Below are the code and all the weights of a small trained network. Each question names an input and a class and asks about switching units off, where a switched-off unit gives its printed mean instead of its output.

import numpy as np


def w(rows, s, z=0):
    codes = np.array(rows[::2]) - 128.0
    scale = np.full(codes.shape[1], s)
    scale[-1] = z or s
    return codes * scale


def norm(h):
    return h / np.sqrt((h * h).mean(-1, keepdims=True) + 1e-5)


def f(y):
    return y / 2 * (1 + np.tanh(0.7978845608 * (y + 0.044715 * y**3)))


def log_softmax(a):
    a = a - a.max(-1, keepdims=True)
    return a - np.log(np.exp(a).sum(-1, keepdims=True))


def net(x, mask):
    res = np.array(x, float).reshape(1, 7) / 4 @ E
    u = 0
    for l in range(2):
        y = f(norm(res) @ A[l][:, :-1].T + A[l][:, -1])
        res = res + np.where(mask[u : u + 6], y, B[l][:, -1]) @ B[l][:, :-1]
        u += 6
    return log_softmax(norm(res)[-1] @ U[:, :-1].T + U[:, -1])


A, B = {}, {}
E = w([
[173,82,127,66],'x0',
[156,90,43,112],'x1',
[82,139,209,33],'x2',
[192,191,117,116],'x3',
[128,129,103,66],'x4',
[94,109,2,163],'x5',
[141,225,145,79],'x6',
],0.0086)
A[0] = w([
[64,14,165,26,98],'0.n0',
[96,177,99,35,72],'0.n1',
[67,180,59,134,17],'0.n2',
[41,197,190,124,37],'0.n3',
[177,85,254,154,4],'0.n4',
[36,133,143,192,205],'0.n5',
],0.013,0.0033)
B[0] = w([
[141,4,184,122,253],'0.n0',
[213,67,195,173,191],'0.n1',
[104,200,60,196,177],'0.n2',
[114,203,136,39,215],'0.n3',
[160,222,1,132,229],'0.n4',
[216,78,153,172,233],'0.n5',
],0.016,0.0055)
A[1] = w([
[91,204,253,124,190],'1.n0',
[58,151,43,113,80],'1.n1',
[199,190,181,118,162],'1.n2',
[112,126,163,113,3],'1.n3',
[140,130,145,146,48],'1.n4',
[154,95,149,80,119],'1.n5',
],0.016,0.004)
B[1] = w([
[187,114,104,4,212],'1.n0',
[76,172,115,175,158],'1.n1',
[173,200,151,137,253],'1.n2',
[63,166,186,186,119],'1.n3',
[150,131,154,206,121],'1.n4',
[132,145,147,95,185],'1.n5',
],0.021,0.0077)
U = w([
[148,205,90,157,163],'0',
[49,132,76,173,66],'1',
[12,134,153,104,2],'2',
[143,152,185,7,223],'3',
[100,8,183,153,162],'4',
],0.015,0.0082)

Each question gives the input, the list of numbers given to net, and the class t.
The units are the neurons (one row each of A and B). Each row of codes is followed by its name. A weight is (code - 128) times the scale printed after its matrix; where a second scale follows, it is the last column's (A, B and U).
mask holds one flag per neuron, layer by layer. A switched-off neuron (its flag False) gives its mean, the last column of its row in B, instead of its output. The means were averaged over made-up inputs and are rounded, as every weight is.
A unit's drop is (log p(t) with every unit on - log p(t) with that unit switched off) / (log p(t) with every unit on - log p(t) with every unit switched off).
The circuit of an input: a set's keep is (log p(t) with only the set's units on - log p(t) with every unit switched off) / (log p(t) with every unit on - log p(t) with every unit switched off). Starting from all 12 units, units are removed one at a time, each time the one whose removal leaves the highest keep (on an exact tie, the one counted first), for as long as the keep stays at least 0.8.
units of the circuit, in order: the units of the circuit, biggest drop first
k most important neurons: the k neurons with the biggest drops, biggest first
top k neurons in layer l: the k neurons of layer l with the biggest drops, biggest first
drop of u: that unit's drop, to one decimal
input [-8,-8,-1,-5,-4,3,4], class 3: units of the circuit, in order : 1.n0
input [6,3,-2,8,-3,-8,1], class 0: units of the circuit, in order : 0.n4, 1.n0
input [-1,2,-2,1,8,3,6], class 0: units of the circuit, in order : 0.n2, 1.n0
input [8,5,1,-6,3,-1,5], class 4: units of the circuit, in order : 0.n0, 1.n0
input [-3,-8,1,4,1,0,-6], class 0: 2 most important neurons : 0.n4, 1.n0
input [8,-6,3,-3,-7,-6,-2], class 0: top 2 neurons in layer 1 : 1.n0, 1.n2
input [2,-3,-8,-3,2,6,-6], class 1: top 2 neurons in layer 0 : 0.n0, 0.n1
input [5,-7,2,6,-5,4,0], class 0: 2 most important neurons : 0.n4, 0.n0
input [4,0,-4,-2,-7,5,-6], class 4: 2 most important neurons : 0.n4, 1.n2
input [-8,0,-6,-3,-4,0,-6], class 4: 2 most important neurons : 0.n4, 1.n2
input [0,5,3,-3,-7,-3,-1], class 4: top 2 neurons in layer 1 : 1.n2, 1.n0
input [-4,1,5,-3,-7,6,-3], class 4: top 2 neurons in layer 0 : 0.n5, 0.n4
input [3,-2,5,8,-6,-2,-7], class 0: drop of 0.n4 : 1.3
input [1,-7,-4,-3,-1,-7,1], class 0: units of the circuit, in order : 0.n4
input [-1,-7,-8,4,7,8,-1], class 1: drop of 0.n4 : 0.1
input [-2,7,8,6,0,3,-8], class 4: drop of 0.n0 : 0.1
input [4,-4,-5,3,0,6,4], class 1: drop of 1.n2 : 0.2
